Below is a small trained network, with its code and all its weights. Each question gives an input and a class and asks what happens when units are switched off, that is, made to give their printed mean instead of their output.

import numpy as np


def w(rows, s, z=0):
    codes = np.array(rows[::2]) - 128.0
    scale = np.full(codes.shape[1], s)
    scale[-1] = z or s
    return codes * scale


def norm(h):
    return h / np.sqrt((h * h).mean(-1, keepdims=True) + 1e-5)


def f(y):
    return np.maximum(y, 0)


def log_softmax(a):
    a = a - a.max(-1, keepdims=True)
    return a - np.log(np.exp(a).sum(-1, keepdims=True))


def net(x, mask):
    res = np.array(x, float).reshape(1, 8) / 4 @ E
    u = 0
    for l in range(2):
        y = f(norm(res) @ A[l][:, :-1].T + A[l][:, -1])
        res = res + np.where(mask[u : u + 9], y, B[l][:, -1]) @ B[l][:, :-1]
        u += 9
    return log_softmax(norm(res)[-1] @ U[:, :-1].T + U[:, -1])


A, B = {}, {}
E = w([
[161,78,120,144,139,145,107],'x0',
[194,61,40,47,179,198,181],'x1',
[119,32,207,124,129,155,193],'x2',
[57,190,63,88,109,106,153],'x3',
[122,135,78,139,168,73,173],'x4',
[204,104,96,167,108,106,184],'x5',
[112,194,198,204,86,111,158],'x6',
[114,132,133,66,254,153,207],'x7',
],0.0085)
A[0] = w([
[255,68,114,47,146,162,159,35],'0.n1',
[75,133,203,68,52,232,172,57],'0.n2',
[200,206,127,173,153,114,244,134],'0.n3',
[108,53,223,106,177,77,104,97],'0.n4',
[157,157,153,71,148,130,121,2],'0.n5',
[216,196,73,161,176,82,115,91],'0.n6',
[93,141,116,68,170,169,156,73],'0.n7',
[206,114,111,88,132,186,166,44],'0.n8',
[103,129,156,92,63,33,176,154],'0.n9',
],0.0071,0.0057)
B[0] = w([
[147,27,100,129,154,128,87,252],'0.n1',
[105,99,136,113,255,40,188,204],'0.n2',
[127,104,134,87,145,102,212,251],'0.n3',
[30,187,109,95,178,198,148,212],'0.n4',
[67,102,159,79,190,120,225,128],'0.n5',
[129,137,128,140,196,86,239,230],'0.n6',
[173,135,89,114,123,95,95,188],'0.n7',
[108,79,53,79,162,66,181,189],'0.n8',
[68,97,187,128,118,93,100,239],'0.n9',
],0.0087,0.0034)
A[1] = w([
[238,203,114,185,155,61,254,168],'1.n1',
[100,230,49,165,182,87,90,133],'1.n2',
[219,86,91,73,111,241,158,62],'1.n3',
[170,93,195,101,78,113,103,3],'1.n4',
[74,137,85,195,204,57,168,89],'1.n5',
[133,93,150,108,41,45,94,74],'1.n6',
[143,77,152,140,119,205,147,25],'1.n7',
[119,134,188,203,247,66,187,160],'1.n8',
[208,23,99,49,170,142,118,66],'1.n9',
],0.0089,0.0054)
B[1] = w([
[132,93,220,7,99,189,143,233],'1.n1',
[80,180,100,31,71,68,23,203],'1.n2',
[212,53,52,150,211,52,127,182],'1.n3',
[73,21,47,78,40,185,91,136],'1.n4',
[81,182,149,87,59,115,149,204],'1.n5',
[147,113,159,220,161,2,152,162],'1.n6',
[84,108,182,95,42,58,18,139],'1.n7',
[128,174,146,69,76,227,196,254],'1.n8',
[176,51,104,115,246,123,255,231],'1.n9',
],0.0084,0.0082)
U = w([
[84,79,196,167,182,231,96,22],'0',
[155,32,58,89,201,160,203,229],'1',
[37,142,143,216,55,26,91,67],'2',
[34,144,178,30,70,116,231,212],'3',
[154,119,163,150,113,252,134,2],'4',
[215,64,200,207,26,135,52,95],'5',
[66,184,83,69,73,83,64,123],'6',
],0.011,0.0059)

Each question gives the input, the list of numbers given to net, and the class t.
The units are the neurons (one row each of A and B). Each row of codes is followed by its name. A weight is (code - 128) times the scale printed after its matrix; where a second scale follows, it is the last column's (A, B and U).
mask holds one flag per neuron, layer by layer. A switched-off neuron (its flag False) gives its mean, the last column of its row in B, instead of its output. The means were averaged over made-up inputs and are rounded, as every weight is.
A unit's drop is (log p(t) with every unit on - log p(t) with that unit switched off) / (log p(t) with every unit on - log p(t) with every unit switched off).
The circuit of an input: a set's keep is (log p(t) with only the set's units on - log p(t) with every unit switched off) / (log p(t) with every unit on - log p(t) with every unit switched off). Starting from the 12 units with the biggest drops (on a tie, the unit counted first), units are removed one at a time, each time the one whose removal leaves the highest keep (on an exact tie, the one counted first), for as long as the keep stays at least 0.8.
circuit, biggest first: the units of the circuit, biggest drop first
k most important neurons: the k neurons with the biggest drops, biggest first
k most important neurons of layer l: the k neurons of layer l with the biggest drops, biggest first
drop of u: that unit's drop, to one decimal
input [4,-7,3,-7,8,-5,-2,-5], class 2: circuit, biggest first	1.n1
input [5,-3,5,-6,8,-3,0,-6], class 2: 4 most important neurons of layer 0	0.n6, 0.n2, 0.n3, 0.n4
input [7,-2,-4,-4,2,3,-4,-5], class 5: 4 most important neurons of layer 0	0.n3, 0.n1, 0.n2, 0.n8
input [6,-1,-6,-2,-1,-4,-3,2], class 6: 2 most important neurons	1.n2, 0.n1
input [-5,4,3,1,0,0,3,-7], class 2: 2 most important neurons	0.n6, 1.n6
input [1,-1,-4,0,1,8,-2,3], class 3: 2 most important neurons	0.n6, 1.n1
input [-6,-6,6,-4,7,-8,2,-8], class 2: 2 most important neurons of layer 1	1.n1, 1.n6
input [0,-5,7,1,6,-2,5,-6], class 2: 3 most important neurons of layer 1	1.n1, 1.n6, 1.n9
input [-7,-8,1,5,1,-8,6,-4], class 2: 3 most important neurons of layer 1	1.n1, 1.n6, 1.n8
input [-7,-3,3,1,-5,8,-5,-3], class 5: drop of 0.n9	-0.1
input [7,1,-6,8,-2,-6,-5,6], class 6: drop of 0.n2	0.0
input [-2,7,-5,5,5,-5,7,-6], class 6: drop of 0.n1	-0.1
